Below is a small trained network, with its code and all its weights. Each question gives an input and a class and asks what happens when units are switched off, that is, made to give their printed mean instead of their output.

import numpy as np


def w(rows, s, z=0):
    codes = np.array(rows[::2]) - 128.0
    scale = np.full(codes.shape[1], s)
    scale[-1] = z or s
    return codes * scale


def f(y):
    return np.maximum(y, 0)


def log_softmax(a):
    a = a - a.max(-1, keepdims=True)
    return a - np.log(np.exp(a).sum(-1, keepdims=True))


def net(x, mask):
    res = np.array(x, float).reshape(1, 4) / 4 @ E
    y = f(res @ A[0][:, :-1].T + A[0][:, -1])
    res = res + np.where(mask, y, B[0][:, -1]) @ B[0][:, :-1]
    return log_softmax(res[-1] @ U[:, :-1].T + U[:, -1])


A, B = {}, {}
E = w([
[149,1,199,156],'x0',
[129,127,127,129],'x1',
[200,131,169,13],'x2',
[2,192,228,100],'x3',
],0.0071)
A[0] = w([
[181,112,111,130,60],'n1',
[52,152,129,117,125],'n2',
[87,139,160,156,112],'n3',
[80,126,127,158,113],'n4',
[181,106,95,161,68],'n5',
[79,113,84,200,55],'n6',
[98,138,165,130,54],'n7',
[90,125,188,135,76],'n8',
[173,129,88,171,66],'n9',
[200,123,74,118,175],'n10',
[115,155,213,79,113],'n11',
[116,201,51,116,113],'n12',
[150,63,160,134,156],'n13',
[115,67,166,192,82],'n14',
[92,134,174,78,86],'n15',
[149,85,195,183,16],'n16',
[71,123,102,192,82],'n17',
[147,108,146,15,2],'n18',
[85,116,115,250,64],'n19',
[131,76,171,105,87],'n20',
[129,200,90,111,13],'n21',
[105,69,164,100,90],'n22',
],0.013,0.0066)
B[0] = w([
[148,181,80,146,169],'n1',
[143,180,119,160,241],'n2',
[157,160,103,161,206],'n3',
[173,137,138,121,192],'n4',
[138,179,107,190,188],'n5',
[206,81,153,43,197],'n6',
[163,170,78,175,168],'n7',
[144,151,97,152,207],'n8',
[134,157,100,166,177],'n9',
[116,166,124,166,251],'n10',
[159,168,110,164,254],'n11',
[74,119,53,102,233],'n12',
[89,158,95,115,242],'n13',
[87,154,56,111,218],'n14',
[162,192,69,157,211],'n15',
[82,137,9,107,180],'n16',
[158,124,126,101,206],'n17',
[192,120,107,61,184],'n18',
[167,125,128,81,234],'n19',
[102,134,57,105,197],'n20',
[93,146,35,100,170],'n21',
[95,138,63,113,198],'n22',
],0.011,0.0062)
U = w([
[163,183,99,244,55],'0',
[206,138,113,56,122],'1',
[7,154,77,109,73],'2',
[116,153,117,161,253],'3',
[81,130,148,181,221],'4',
[117,73,183,120,96],'5',
[85,104,199,130,96],'6',
],0.015)

Each question gives the input, the list of numbers given to net, and the class t.
The units are the neurons (one row each of A and B). Each row of codes is followed by its name. A weight is (code - 128) times the scale printed after its matrix; where a second scale follows, it is the last column's (A, B and U).
mask holds one flag per neuron, in row order. A switched-off neuron (its flag False) gives its mean, the last column of its row in B, instead of its output. The means were averaged over made-up inputs and are rounded, as every weight is.
A unit's drop is (log p(t) with every unit on - log p(t) with that unit switched off) / (log p(t) with every unit on - log p(t) with every unit switched off).
The circuit of an input: a set's keep is (log p(t) with only the set's units on - log p(t) with every unit switched off) / (log p(t) with every unit on - log p(t) with every unit switched off). Starting from the 12 units with the biggest drops (on a tie, the unit counted first), units are removed one at a time, each time the one whose removal leaves the highest keep (on an exact tie, the one counted first), for as long as the keep stays at least 0.8.
circuit, biggest first: the units of the circuit, biggest drop first
unit that matters most: the unit with the biggest drop
k most important neurons: the k neurons with the biggest drops, biggest first
drop of u: that unit's drop, to one decimal
input [-3,0,8,8], class 0: circuit, biggest first	n11; n15
input [-2,4,-7,5], class 1: unit that matters most	n6
input [-8,-4,1,8], class 0: circuit, biggest first	n2; n11
input [7,-6,-2,6], class 2: 2 most important neurons	n14; n16
input [-8,4,-4,-3], class 2: 2 most important neurons	n12; n21
input [-1,7,-7,7], class 0: 2 most important neurons	n2; n3
input [1,-4,-8,4], class 1: circuit, biggest first	n6; n19
input [2,1,-8,8], class 0: 3 most important neurons	n2; n3; n7
input [3,3,6,7], class 0: 2 most important neurons	n11; n15
input [0,-4,-6,5], class 1: circuit, biggest first	n6; n19; n17
input [-8,0,-2,-7], class 2: 3 most important neurons	n12; n21; n11
input [-7,-3,2,-4], class 2: 2 most important neurons	n12; n21
input [8,-3,-6,5], class 2: 4 most important neurons	n14; n16; n22; n13
input [-2,5,4,-6], class 0: most important neuron	n10
input [5,-4,-1,7], class 0: drop of n4	0.0
input [-6,-1,-8,-4], class 1: drop of n6	0.4
input [1,-2,2,2], class 4: drop of n6	0.1
input [-8,0,-1,-3], class 2: drop of n12	0.2
